Below are the code and all the weights of a small trained network. Each question names an input and a class and asks about switching units off, where a switched-off unit gives its printed mean instead of its output.

import numpy as np


def w(rows, s, z=0):
    codes = np.array(rows[::2]) - 128.0
    scale = np.full(codes.shape[1], s)
    scale[-1] = z or s
    return codes * scale


def f(y):
    return np.maximum(y, 0)


def log_softmax(a):
    a = a - a.max(-1, keepdims=True)
    return a - np.log(np.exp(a).sum(-1, keepdims=True))


def net(x, mask):
    res = np.array(x, float).reshape(1, 4) / 4 @ E
    y = f(res @ A[0][:, :-1].T + A[0][:, -1])
    res = res + np.where(mask, y, B[0][:, -1]) @ B[0][:, :-1]
    return log_softmax(res[-1] @ U[:, :-1].T + U[:, -1])


A, B = {}, {}
E = w([
[118,20,156,167,85,177,6,166,184],'x0',
[214,42,157,62,209,22,102,133,160],'x1',
[51,125,175,254,148,76,88,5,108],'x2',
[178,165,25,243,58,7,94,113,175],'x3',
],0.0086)
A[0] = w([
[166,68,176,118,175,90,140,111,156,142],'neuron 0',
[64,177,131,153,36,181,159,149,177,101],'neuron 1',
[114,92,147,78,155,36,108,172,143,35],'neuron 2',
[126,151,78,161,40,188,154,103,106,148],'neuron 3',
[97,50,180,169,95,169,92,176,176,61],'neuron 4',
[183,121,149,137,185,75,191,117,153,254],'neuron 5',
[101,98,145,204,166,107,112,75,84,70],'neuron 6',
[145,196,65,201,135,174,110,164,98,203],'neuron 7',
[150,163,132,134,197,125,186,91,139,58],'neuron 8',
[173,148,39,156,40,36,98,103,126,120],'neuron 9',
[153,131,47,153,88,14,114,128,159,51],'neuron 10',
[69,189,89,170,18,172,135,133,64,87],'neuron 11',
[196,74,43,74,141,191,158,224,196,134],'neuron 12',
[169,61,109,100,151,75,124,132,131,87],'neuron 13',
[99,170,159,177,179,137,80,72,126,173],'neuron 14',
[126,147,116,155,141,87,217,133,93,91],'neuron 15',
[189,196,116,201,40,61,112,132,211,85],'neuron 16',
[121,211,138,117,159,97,146,118,77,93],'neuron 17',
[165,201,134,113,116,111,255,104,128,58],'neuron 18',
[76,131,122,204,162,72,94,91,99,60],'neuron 19',
[13,212,138,119,79,219,153,114,98,120],'neuron 20',
[134,131,206,68,203,245,112,143,129,218],'neuron 21',
[151,46,155,172,128,134,84,162,162,246],'neuron 22',
[90,147,152,159,206,101,65,50,120,16],'neuron 23',
[158,141,61,61,70,145,187,188,166,162],'neuron 24',
[83,128,37,160,111,87,108,161,210,171],'neuron 25',
[113,64,114,86,144,65,124,69,177,128],'neuron 26',
[66,116,174,169,142,48,107,11,100,143],'neuron 27',
[121,163,91,113,188,109,229,72,91,115],'neuron 28',
[107,136,226,99,178,201,120,68,64,112],'neuron 29',
[173,152,70,100,110,184,122,186,114,43],'neuron 30',
[72,110,196,145,189,143,100,52,55,88],'neuron 31',
[121,101,127,159,54,197,66,147,99,102],'neuron 32',
[130,35,146,176,108,143,96,176,191,46],'neuron 33',
[106,47,159,87,140,16,142,114,89,94],'neuron 34',
],0.0077,0.0029)
B[0] = w([
[151,142,176,145,184,51,90,196,78,188],'neuron 0',
[221,186,136,168,214,58,94,160,58,195],'neuron 1',
[179,176,116,110,210,99,152,143,71,179],'neuron 2',
[208,204,184,143,185,115,46,157,82,192],'neuron 3',
[251,135,173,157,151,197,189,66,186,186],'neuron 4',
[134,163,194,181,140,72,116,172,141,201],'neuron 5',
[179,224,83,123,81,191,166,149,68,173],'neuron 6',
[133,96,161,144,137,95,52,176,104,188],'neuron 7',
[203,84,178,175,167,184,163,85,185,164],'neuron 8',
[78,94,146,44,147,108,42,84,142,218],'neuron 9',
[134,142,172,57,128,156,59,62,100,207],'neuron 10',
[183,176,153,104,178,80,124,152,63,210],'neuron 11',
[172,254,76,65,91,134,149,143,150,246],'neuron 12',
[188,244,108,164,184,118,136,162,53,186],'neuron 13',
[75,208,45,112,67,171,146,209,128,177],'neuron 14',
[175,97,197,198,120,195,156,47,198,171],'neuron 15',
[50,39,153,15,136,158,103,72,135,212],'neuron 16',
[204,75,191,215,101,166,172,84,227,174],'neuron 17',
[210,110,150,177,112,158,133,59,196,201],'neuron 18',
[58,155,34,114,147,194,149,146,143,175],'neuron 19',
[187,107,164,118,232,46,84,183,90,231],'neuron 20',
[71,134,189,74,64,104,24,63,184,242],'neuron 21',
[145,146,175,195,100,116,187,163,172,201],'neuron 22',
[159,149,32,163,82,200,155,176,66,171],'neuron 23',
[99,190,68,96,47,196,139,156,165,228],'neuron 24',
[76,105,174,90,138,64,60,63,191,193],'neuron 25',
[129,181,124,185,202,130,123,185,83,176],'neuron 26',
[110,203,133,74,51,226,172,161,120,203],'neuron 27',
[162,100,174,172,94,166,187,123,220,201],'neuron 28',
[42,87,129,64,132,128,60,58,111,213],'neuron 29',
[121,188,37,97,154,196,182,165,100,187],'neuron 30',
[125,131,50,54,33,189,116,144,121,191],'neuron 31',
[197,117,166,196,176,142,206,118,171,184],'neuron 32',
[242,90,141,222,135,224,234,65,185,184],'neuron 33',
[132,177,130,106,187,142,110,176,28,185],'neuron 34',
],0.005,0.012)
U = w([
[175,157,129,144,197,96,109,162,46,93],'0',
[143,174,10,98,43,156,151,142,115,100],'1',
[189,98,148,188,110,147,164,86,183,103],'2',
[106,100,132,57,111,120,73,82,126,119],'3',
[118,152,137,146,94,95,120,159,139,254],'4',
[113,59,51,146,107,69,166,136,97,55],'5',
],0.013,0.0067)

Each question gives the input, the list of numbers given to net, and the class t.
The units are the neurons (one row each of A and B). Each row of codes is followed by its name. A weight is (code - 128) times the scale printed after its matrix; where a second scale follows, it is the last column's (A, B and U).
mask holds one flag per neuron, in row order. A switched-off neuron (its flag False) gives its mean, the last column of its row in B, instead of its output. The means were averaged over made-up inputs and are rounded, as every weight is.
A unit's drop is (log p(t) with every unit on - log p(t) with that unit switched off) / (log p(t) with every unit on - log p(t) with every unit switched off).
The circuit of an input: a set's keep is (log p(t) with only the set's units on - log p(t) with every unit switched off) / (log p(t) with every unit on - log p(t) with every unit switched off). Starting from the 12 units with the biggest drops (on a tie, the unit counted first), units are removed one at a time, each time the one whose removal leaves the highest keep (on an exact tie, the one counted first), for as long as the keep stays at least 0.8.
circuit, biggest first: the units of the circuit, biggest drop first
top k neurons: the k neurons with the biggest drops, biggest first
drop of u: that unit's drop, to one decimal
input [8,6,4,-3], class 2: circuit, biggest first -> [neuron 33]
input [1,-4,-4,-5], class 3: top 3 neurons -> [neuron 21; neuron 29; neuron 13]
input [-6,-8,8,3], class 0: top 4 neurons -> [neuron 20; neuron 11; neuron 3; neuron 1]
input [-8,6,6,2], class 2: top 4 neurons -> [neuron 28; neuron 17; neuron 15; neuron 8]
input [-2,7,6,8], class 3: top 3 neurons -> [neuron 16; neuron 9; neuron 10]
input [3,-5,6,-5], class 1: top 3 neurons -> [neuron 31; neuron 14; neuron 27]
input [-1,-6,3,-7], class 3: top 4 neurons -> [neuron 29; neuron 21; neuron 31; neuron 13]
input [3,-8,3,7], class 0: top 3 neurons -> [neuron 1; neuron 11; neuron 3]
input [6,-7,8,6], class 1: top 2 neurons -> [neuron 27; neuron 14]
input [8,-8,2,5], class 0: top 2 neurons -> [neuron 1; neuron 11]
input [6,-7,8,-3], class 1: top 3 neurons -> [neuron 31; neuron 14; neuron 27]
input [-4,0,-8,-8], class 1: top 3 neurons -> [neuron 12; neuron 24; neuron 30]
input [4,3,1,-1], class 2: drop of neuron 1 -> 0.2
input [-2,5,0,6], class 3: drop of neuron 20 -> 0.1
input [1,1,-4,-6], class 3: circuit, biggest first -> [neuron 21]
input [0,-8,1,-6], class 0: drop of neuron 20 -> 0.2
